Below is a small trained network, with its code and all its weights. Each question gives an input and a target symbol and asks what happens when units are switched off, that is, made to give their printed mean instead of their output.

import numpy as np


def w(rows, s, z=0):
    codes = np.array(rows[::2]) - 128.0
    scale = np.full(codes.shape[1], s)
    scale[-1] = z or s
    return codes * scale


def f(y):
    return y / 2 * (1 + np.tanh(0.7978845608 * (y + 0.044715 * y**3)))


def softmax(a):
    e = np.exp(a - a.max(-1, keepdims=True))
    return e / e.sum(-1, keepdims=True)


def log_softmax(a):
    a = a - a.max(-1, keepdims=True)
    return a - np.log(np.exp(a).sum(-1, keepdims=True))


def net(x, mask):
    ids = ['ΔΛΦΩαβγεζηθμπσψ'.index(c) for c in x.split()]
    T = len(ids)
    res = E[ids] + P[:T]
    u = 0
    for l in range(2):
        q, k, v = (res @ M[l].T for M in (Q, K, V))
        z = softmax(np.where(np.tri(T) > 0, q @ k.T / 2**0.5, -1e9)) @ v
        res = res + np.where(mask[u], z, O[l][:, -1]) @ O[l][:, :-1]
        u += 1
        y = f(res @ A[l][:, :-1].T + A[l][:, -1])
        res = res + np.where(mask[u : u + 16], y, B[l][:, -1]) @ B[l][:, :-1]
        u += 16
    return log_softmax(res[-1] @ U[:, :-1].T + U[:, -1])


Q, K, V, O, A, B = {}, {}, {}, {}, {}, {}
E = w([
[148,112,171],'Δ',
[155,121,169],'Λ',
[78,13,167],'Φ',
[155,123,169],'Ω',
[152,122,174],'α',
[156,122,166],'β',
[111,176,110],'γ',
[156,136,172],'ε',
[106,191,113],'ζ',
[146,68,150],'η',
[144,182,101],'θ',
[166,33,98],'μ',
[8,166,131],'π',
[161,177,77],'σ',
[227,6,33],'ψ',
],0.02)
P = w([
[84,2,184],'0',
[109,24,168],'1',
[123,40,149],'2',
[126,64,141],'3',
[129,91,131],'4',
[126,109,127],'5',
[124,122,119],'6',
[130,137,112],'7',
[128,153,106],'8',
[133,169,99],'9',
[136,196,97],'10',
[139,213,90],'11',
[132,214,84],'12',
[123,200,86],'13',
],0.0059)
Q[0] = w([
[255,172,179],'L0H1',
[201,164,230],'L0H1',
],0.0087)
K[0] = w([
[177,233,2],'L0H1',
[150,215,112],'L0H1',
],0.0072)
V[0] = w([
[211,150,112],'L0H1',
[147,253,153],'L0H1',
],0.0065)
O[0] = w([
[102,104,193,112],'L0H1',
[253,118,207,4],'L0H1',
],0.0077,0.0036)
A[0] = w([
[122,115,219,128],'L0N1',
[82,148,5,196],'L0N2',
[73,216,216,50],'L0N3',
[187,157,179,153],'L0N4',
[45,161,182,71],'L0N5',
[171,134,27,14],'L0N6',
[91,184,109,118],'L0N7',
[253,180,84,126],'L0N8',
[118,114,187,84],'L0N9',
[107,227,194,113],'L0N10',
[88,144,172,111],'L0N11',
[165,58,219,2],'L0N12',
[91,212,194,70],'L0N13',
[209,128,89,102],'L0N14',
[168,199,126,181],'L0N15',
[191,81,100,123],'L0N16',
],0.011,0.0092)
B[0] = w([
[91,155,73,159],'L0N1',
[193,182,177,254],'L0N2',
[182,149,217,130],'L0N3',
[63,139,142,175],'L0N4',
[192,126,106,140],'L0N5',
[2,143,79,132],'L0N6',
[179,173,70,147],'L0N7',
[170,99,38,160],'L0N8',
[128,143,100,125],'L0N9',
[158,75,192,153],'L0N10',
[130,132,87,132],'L0N11',
[230,254,87,128],'L0N12',
[170,134,193,131],'L0N13',
[138,88,79,135],'L0N14',
[33,117,118,176],'L0N15',
[167,108,134,151],'L0N16',
],0.01,0.0091)
Q[1] = w([
[82,143,3],'L1H1',
[197,147,70],'L1H1',
],0.0043)
K[1] = w([
[132,139,215],'L1H1',
[4,205,54],'L1H1',
],0.0038)
V[1] = w([
[185,124,246],'L1H1',
[206,54,93],'L1H1',
],0.011)
O[1] = w([
[251,55,204,255],'L1H1',
[172,74,25,34],'L1H1',
],0.012,0.00081)
A[1] = w([
[60,61,160,84],'L1N1',
[142,104,178,94],'L1N2',
[47,58,156,88],'L1N3',
[83,96,73,68],'L1N4',
[139,114,150,141],'L1N5',
[149,152,108,132],'L1N6',
[143,105,145,128],'L1N7',
[114,121,109,126],'L1N8',
[112,188,211,46],'L1N9',
[98,175,112,170],'L1N10',
[147,86,184,196],'L1N11',
[138,111,30,1],'L1N12',
[78,3,92,130],'L1N13',
[202,102,78,120],'L1N14',
[134,150,74,72],'L1N15',
[210,75,131,105],'L1N16',
],0.014,0.0099)
B[1] = w([
[133,128,251,179],'L1N1',
[166,123,130,144],'L1N2',
[147,141,225,190],'L1N3',
[176,145,176,132],'L1N4',
[145,120,102,153],'L1N5',
[111,127,159,162],'L1N6',
[143,138,113,144],'L1N7',
[137,150,147,129],'L1N8',
[112,1,97,202],'L1N9',
[85,118,83,199],'L1N10',
[154,70,73,255],'L1N11',
[68,128,180,154],'L1N12',
[166,226,124,237],'L1N13',
[95,123,83,201],'L1N14',
[153,77,200,137],'L1N15',
[93,172,195,192],'L1N16',
],0.01,0.007)
U = w([
[98,192,151,2],'Δ',
[97,131,170,118],'Λ',
[135,131,146,60],'Φ',
[98,113,171,115],'Ω',
[96,115,172,61],'α',
[110,123,164,111],'β',
[119,60,90,147],'γ',
[85,61,172,130],'ε',
[159,52,64,145],'ζ',
[196,156,200,123],'η',
[78,117,57,187],'θ',
[230,145,80,198],'μ',
[236,86,133,108],'π',
[72,110,38,220],'σ',
[136,244,96,149],'ψ',
],0.011,0.0062)

Each question gives the input, a string of symbols that net reads in full, and the target symbol t.
The units are the heads (2 rows each of Q, K, V and O) and the neurons (one row each of A and B). Each row of codes is followed by its name. A weight is (code - 128) times the scale printed after its matrix; where a second scale follows, it is the last column's (O, A, B and U).
mask holds one flag per unit, layer by layer, with each layer's heads first. A switched-off unit (its flag False) gives its mean, the last column of its rows in O or B, instead of its output. The means were averaged over made-up inputs and are rounded, as every weight is.
A unit's drop is (log p(t) with every unit on - log p(t) with that unit switched off) / (log p(t) with every unit on - log p(t) with every unit switched off).
The circuit of an input: a set's keep is (log p(t) with only the set's units on - log p(t) with every unit switched off) / (log p(t) with every unit on - log p(t) with every unit switched off). Starting from the 12 units with the biggest drops (on a tie, the unit counted first), units are removed one at a time, each time the one whose removal leaves the highest keep (on an exact tie, the one counted first), for as long as the keep stays at least 0.8.
units of the circuit, in order: the units of the circuit, biggest drop first
most important unit: the unit with the biggest drop
k most important neurons: the k neurons with the biggest drops, biggest first
k most important neurons of layer l: the k neurons of layer l with the biggest drops, biggest first
input γ π Δ, target π: 3 most important neurons -> L0N8, L1N11, L0N15
input ε μ Λ ε ε ζ γ γ Δ Ω ε ζ, target ζ: 2 most important neurons -> L1N9, L0N15
input ζ ζ α σ σ α, target σ: 2 most important neurons of layer 0 -> L0N12, L0N2
input ζ ε γ, target ζ: 2 most important neurons -> L1N9, L0N8
input θ ε γ η ζ Ω ε ζ Λ η π π, target π: most important unit -> L1N9
input Λ Λ γ ε α, target ε: units of the circuit, in order -> L1H1, L0N8, L1N13, L1N9
input θ Λ Λ μ γ β ε Ω γ π π Ω, target π: 2 most important neurons of layer 1 -> L1N11, L1N2
input μ Λ α ψ α, target ψ: units of the circuit, in order -> L1H1, L1N13, L0N2, L1N9
input σ Φ Δ η Λ η ε α ψ γ σ Φ, target σ: units of the circuit, in order -> L0N2, L1H1
input γ γ γ ε ζ β Λ Δ ζ ε π α, target π: 4 most important neurons of layer 0 -> L0N10, L0N6, L0N3, L0N13
input η β Δ μ ε Λ σ θ σ Φ Φ σ ζ, target σ: units of the circuit, in order -> L0N15, L1N10
input Λ Λ μ μ η η, target μ: 2 most important neurons of layer 0 -> L0N15, L0N8
input ε α η Λ μ ζ π ζ Ω, target π: units of the circuit, in order -> L1H1, L1N11, L0N8, L0N6
input ε α Λ, target ε: 3 most important neurons of layer 0 -> L0N2, L0N8, L0N1
input Λ η σ α Φ σ μ Ω Δ Ω π α Φ ψ, target ψ: 2 most important neurons -> L1N13, L0N6
input γ Ω η ε γ σ σ β, target σ: most important unit -> L0H1
input Λ π ε, target π: units of the circuit, in order -> L1H1, L0N15, L1N11
input α σ η Λ Ω ψ Λ ζ Λ ψ Λ, target ψ: 2 most important neurons of layer 1 -> L1N13, L1N9
input Φ ε ε γ Λ Λ Λ π, target μ: units of the circuit, in order -> L0N5, L0N2, L1N9, L0H1
input ζ ψ Λ Λ γ π ζ ζ π ψ μ Ω Δ ψ, target ψ: most important unit -> L1N16
input Δ Δ σ β γ, target σ: 2 most important neurons of layer 0 -> L0N2, L0N10
input Ω ψ ε, target ψ: 3 most important neurons -> L1N13, L0N2, L1N9
input Δ β π α σ θ ε σ α Φ γ, target σ: 2 most important neurons of layer 0 -> L0N15, L0N2
input σ θ Ω, target σ: 2 most important neurons -> L0N12, L0N2
input Λ Λ η, target η: 4 most important neurons of layer 0 -> L0N2, L0N7, L0N8, L0N5
input Λ Λ Λ μ ε γ α μ ψ π Λ Λ μ η, target μ: 3 most important neurons of layer 0 -> L0N15, L0N4, L0N2
input ε γ ε ψ ψ η, target ψ: 2 most important neurons -> L1N13, L0N15
input Λ ε β Ω, target ε: 3 most important neurons -> L0N2, L0N8, L0N7
input ε γ γ σ, target σ: most important unit -> L0H1
input ε Δ Λ Ω α ψ μ, target ψ: 2 most important neurons -> L1N13, L1N16
